Below is a small trained network, with its code and all its weights. Each question gives an input and a class and asks what happens when units are switched off, that is, made to give their printed mean instead of their output.

import numpy as np


def w(rows, s, z=0):
    codes = np.array(rows[::2]) - 128.0
    scale = np.full(codes.shape[1], s)
    scale[-1] = z or s
    return codes * scale


def f(y):
    return y / 2 * (1 + np.tanh(0.7978845608 * (y + 0.044715 * y**3)))


def log_softmax(a):
    a = a - a.max(-1, keepdims=True)
    return a - np.log(np.exp(a).sum(-1, keepdims=True))


def net(x, mask):
    res = np.array(x, float).reshape(1, 8) / 4 @ E
    y = f(res @ A[0][:, :-1].T + A[0][:, -1])
    res = res + np.where(mask, y, B[0][:, -1]) @ B[0][:, :-1]
    return log_softmax(res[-1] @ U[:, :-1].T + U[:, -1])


A, B = {}, {}
E = w([
[193,230,76,62,129,135,211,110,85],'x0',
[124,153,241,168,177,3,66,240,156],'x1',
[68,52,182,207,105,56,176,91,174],'x2',
[73,132,119,159,71,96,53,113,246],'x3',
[143,102,209,87,86,186,157,127,244],'x4',
[64,147,141,119,61,108,109,87,83],'x5',
[72,156,17,54,169,246,150,199,127],'x6',
[213,127,117,26,163,144,22,197,83],'x7',
],0.0072)
A[0] = w([
[149,124,119,182,60,134,170,90,223,132],'n0',
[37,162,172,149,159,91,139,175,147,255],'n1',
[151,194,71,122,54,110,142,80,107,165],'n2',
[169,125,255,111,113,96,50,127,205,187],'n3',
[195,138,94,132,76,87,33,47,60,121],'n4',
[161,83,162,147,177,177,128,154,35,133],'n5',
],0.0084,0.0064)
B[0] = w([
[21,89,187,110,199,102,190,224,230,207],'n0',
[143,208,123,132,81,201,125,208,55,244],'n1',
[143,164,83,46,114,134,102,204,176,200],'n2',
[57,117,78,164,36,145,123,209,100,255],'n3',
[240,150,2,65,143,206,151,48,135,196],'n4',
[210,157,66,194,246,114,145,181,108,184],'n5',
],0.0083,0.0098)
U = w([
[171,103,179,147,140,43,90,80,145,38],'0',
[89,115,165,200,29,95,107,190,104,69],'1',
[167,16,168,158,138,93,178,100,140,45],'2',
[79,108,167,194,204,64,150,95,113,2],'3',
[208,184,2,81,134,234,177,119,34,251],'4',
[129,77,215,119,202,97,68,3,114,15],'5',
[45,62,165,58,102,180,187,100,223,160],'6',
[183,135,164,106,246,57,214,200,129,87],'7',
],0.0076,0.0049)

Each question gives the input, the list of numbers given to net, and the class t.
The units are the neurons (one row each of A and B). Each row of codes is followed by its name. A weight is (code - 128) times the scale printed after its matrix; where a second scale follows, it is the last column's (A, B and U).
mask holds one flag per neuron, in row order. A switched-off neuron (its flag False) gives its mean, the last column of its row in B, instead of its output. The means were averaged over made-up inputs and are rounded, as every weight is.
A unit's drop is (log p(t) with every unit on - log p(t) with that unit switched off) / (log p(t) with every unit on - log p(t) with every unit switched off).
The circuit of an input: a set's keep is (log p(t) with only the set's units on - log p(t) with every unit switched off) / (log p(t) with every unit on - log p(t) with every unit switched off). Starting from all 6 units, units are removed one at a time, each time the one whose removal leaves the highest keep (on an exact tie, the one counted first), for as long as the keep stays at least 0.8.
units of the circuit, in order: the units of the circuit, biggest drop first
top k neurons: the k neurons with the biggest drops, biggest first
drop when u is switched off: that unit's drop, to one decimal
input [-6,6,-3,6,-1,-6,2,8], class 1: top neuron => n3
input [6,7,8,-1,-2,1,3,-3], class 1: units of the circuit, in order => n4; n1
input [-8,-1,6,-7,-1,0,-5,8], class 4: units of the circuit, in order => n4; n0
input [7,4,8,3,-2,-7,-2,6], class 1: units of the circuit, in order => n3; n5
input [4,-1,5,-2,-7,-4,-3,-7], class 7: units of the circuit, in order => n3; n0
input [-3,-7,-1,1,-3,-7,6,-6], class 6: top 2 neurons => n1; n4
input [6,5,-5,0,6,2,-1,-1], class 1: units of the circuit, in order => n4; n3
input [3,-1,7,-5,-6,-3,4,6], class 7: units of the circuit, in order => n1; n4
input [-7,4,-5,-7,-1,-8,4,7], class 7: units of the circuit, in order => n4; n5
input [-2,-8,-1,2,-4,-3,-2,-5], class 6: units of the circuit, in order => n0; n1
input [5,7,6,-8,7,6,2,3], class 1: units of the circuit, in order => n4; n3
input [-3,4,-2,-4,0,-4,-6,-2], class 1: top 2 neurons => n3; n4
input [2,7,6,3,4,4,7,6], class 1: top 2 neurons => n4; n3
input [-4,1,-4,5,-4,-7,-7,3], class 4: units of the circuit, in order => n4
input [-5,4,-6,-2,-5,3,-6,-6], class 4: top 3 neurons => n4; n0; n1
input [-3,6,-2,7,2,-8,4,1], class 1: drop when n3 is switched off => 0.1
input [-1,7,2,-2,8,-2,-6,1], class 1: drop when n2 is switched off => 0.0
